Below are the code and all the weights of a small trained network. Each question names an input and a target symbol and asks about switching units off, where a switched-off unit gives its printed mean instead of its output.

import numpy as np


def w(rows, s, z=0):
    codes = np.array(rows[::2]) - 128.0
    scale = np.full(codes.shape[1], s)
    scale[-1] = z or s
    return codes * scale


def norm(h):
    return h / np.sqrt((h * h).mean(-1, keepdims=True) + 1e-5)


def f(y):
    return y / 2 * (1 + np.tanh(0.7978845608 * (y + 0.044715 * y**3)))


def softmax(a):
    e = np.exp(a - a.max(-1, keepdims=True))
    return e / e.sum(-1, keepdims=True)


def log_softmax(a):
    a = a - a.max(-1, keepdims=True)
    return a - np.log(np.exp(a).sum(-1, keepdims=True))


def net(x, mask):
    ids = ['αβγδεζηξπφω'.index(c) for c in x.split()]
    T = len(ids)
    res = E[ids] + P[:T]
    r = norm(res)
    for j in range(2):
        rows = slice(2 * j, 2 * j + 2)
        q, k, v = (r @ M[0][rows].T for M in (Q, K, V))
        z = softmax(np.where(np.tri(T) > 0, q @ k.T / 2**0.5, -1e9)) @ v
        o = O[0][rows]
        res = res + np.where(mask[j], z, o[:, -1]) @ o[:, :-1]
    y = f(norm(res) @ A[0][:, :-1].T + A[0][:, -1])
    res = res + np.where(mask[2:10], y, B[0][:, -1]) @ B[0][:, :-1]
    return log_softmax(norm(res)[-1] @ U[:, :-1].T + U[:, -1])


Q, K, V, O, A, B = {}, {}, {}, {}, {}, {}
E = w([
[208,99,106,89,64],'α',
[195,110,114,82,91],'β',
[186,105,109,98,95],'γ',
[198,100,108,91,74],'δ',
[155,177,67,113,208],'ε',
[153,165,79,126,189],'ζ',
[231,101,93,87,43],'η',
[83,96,188,90,181],'ξ',
[132,97,154,50,91],'π',
[165,94,121,218,252],'φ',
[44,128,105,102,85],'ω',
],0.02)
P = w([
[140,31,32,24,178],'0',
[192,184,83,2,164],'1',
[136,16,60,49,164],'2',
[193,195,111,14,152],'3',
[131,19,82,73,150],'4',
[193,203,133,33,141],'5',
[133,19,103,105,138],'6',
[198,212,156,53,130],'7',
[133,16,124,145,135],'8',
[193,222,175,77,123],'9',
[131,22,139,177,126],'10',
[196,228,196,102,112],'11',
[134,31,154,216,115],'12',
[204,251,211,130,121],'13',
],0.01)
Q[0] = w([
[193,220,225,93,129],'h0',
[104,162,13,255,211],'h0',
[222,141,184,79,178],'h1',
[110,196,155,132,110],'h1',
],0.031)
K[0] = w([
[201,155,196,208,74],'h0',
[210,145,81,167,252],'h0',
[98,168,208,222,70],'h1',
[206,135,86,155,119],'h1',
],0.026)
V[0] = w([
[185,110,75,109,77],'h0',
[121,100,253,120,128],'h0',
[95,147,40,73,69],'h1',
[53,167,99,170,108],'h1',
],0.015)
O[0] = w([
[228,157,121,254,101,218],'h0',
[139,195,13,69,88,137],'h0',
[43,226,111,134,41,155],'h1',
[137,42,189,79,2,2],'h1',
],0.0079,0.0095)
A[0] = w([
[70,59,69,162,80,176],'n0',
[141,153,125,124,89,3],'n1',
[186,148,196,127,93,195],'n2',
[107,166,101,146,101,175],'n3',
[152,5,79,100,142,145],'n4',
[132,158,169,102,148,229],'n5',
[86,93,75,187,130,74],'n6',
[187,202,160,120,140,31],'n7',
],0.024,0.0058)
B[0] = w([
[1,168,168,215,160,157],'n0',
[187,199,155,130,154,148],'n1',
[79,72,86,138,162,215],'n2',
[126,57,128,129,120,217],'n3',
[226,56,187,177,164,251],'n4',
[149,95,50,126,89,206],'n5',
[101,128,187,66,109,138],'n6',
[118,185,178,101,109,255],'n7',
],0.027,0.0092)
U = w([
[115,125,162,128,114,85],'α',
[110,130,151,104,193,117],'β',
[44,138,161,172,165,255],'γ',
[129,132,154,179,71,75],'δ',
[102,137,147,74,206,101],'ε',
[110,137,162,108,142,118],'ζ',
[150,162,68,246,95,32],'η',
[112,159,28,127,251,74],'ξ',
[178,178,131,39,124,154],'π',
[200,81,143,151,185,175],'φ',
[100,57,52,106,118,115],'ω',
],0.014,0.0043)

Each question gives the input, a string of symbols that net reads in full, and the target symbol t.
The units are the heads (2 rows each of Q, K, V and O) and the neurons (one row each of A and B). Each row of codes is followed by its name. A weight is (code - 128) times the scale printed after its matrix; where a second scale follows, it is the last column's (O, A, B and U).
mask holds one flag per unit, heads first, then neurons. A switched-off unit (its flag False) gives its mean, the last column of its rows in O or B, instead of its output. The means were averaged over made-up inputs and are rounded, as every weight is.
A unit's drop is (log p(t) with every unit on - log p(t) with that unit switched off) / (log p(t) with every unit on - log p(t) with every unit switched off).
The circuit of an input: a set's keep is (log p(t) with only the set's units on - log p(t) with every unit switched off) / (log p(t) with every unit on - log p(t) with every unit switched off). Starting from all 10 units, units are removed one at a time, each time the one whose removal leaves the highest keep (on an exact tie, the one counted first), for as long as the keep stays at least 0.8.
circuit, biggest first: the units of the circuit, biggest drop first
unit that matters most: the unit with the biggest drop
top k neurons: the k neurons with the biggest drops, biggest first
heads that matter: for each layer, one digit per head in row order, 1 if its drop is at least 0.15 and else 0, layers parted by /
input φ γ ξ η π η π π, target π: heads that matter -> 00
input α π ξ η ε ξ, target ξ: heads that matter -> 10
input π ξ ε η η ξ η δ ξ γ η ε π β, target π: top 2 neurons -> n7, n4
input π ξ ξ δ, target ξ: top neuron -> n2
input η π α π η π η γ α β ε, target ξ: top 3 neurons -> n4, n7, n0
input π β π η ζ π ζ π ζ, target ε: top 2 neurons -> n6, n4
input π δ ξ δ α η, target η: circuit, biggest first -> h0, n4
input ζ β φ π α π ξ ω ξ ε, target ω: circuit, biggest first -> h1, n3, n4
input ε γ π ξ ξ η β ε ω ζ, target ω: heads that matter -> 11
input γ π π π π ω δ π η, target γ: circuit, biggest first -> h1, n0
input π ξ ω γ, target ω: circuit, biggest first -> n2, h1
input π π π α π π ε π π π π γ, target π: circuit, biggest first -> n7, h0
input ξ η π φ β ξ ξ π δ ω ξ π γ ω, target ω: heads that matter -> 10
input η ω η η π ζ, target π: heads that matter -> 00
input π η π π ω π ζ β α φ γ π δ, target γ: circuit, biggest first -> h1, n0
input η γ φ η β π δ η η, target η: circuit, biggest first -> h1, n4
input η π α π π ξ ε η π α α β ξ ξ, target ξ: circuit, biggest first -> n4, h1, n3, n5
input φ φ α ω π η π δ π ξ π α, target π: unit that matters most -> n7
input ξ π ζ ω φ δ γ β η α, target η: heads that matter -> 11
input π β ω π δ π ω ξ, target ω: circuit, biggest first -> n5
input π φ α φ α η β π π ξ, target π: circuit, biggest first -> h0, n7, n5
input π φ β π α ω η ξ ω π, target ω: circuit, biggest first -> n2, h1
input π ξ ξ π ξ π ξ ω, target ω: heads that matter -> 00
input π ω ω π ξ ξ γ α π ω φ α φ, target γ: heads that matter -> 01
input α ξ η α γ α ξ η, target ξ: heads that matter -> 10
input ξ γ π β π ξ ω π, target ω: heads that matter -> 00
input α η π φ α, target δ: heads that matter -> 01
input ξ ξ β ε π ζ, target π: heads that matter -> 00
input π α η π ζ, target ε: heads that matter -> 11
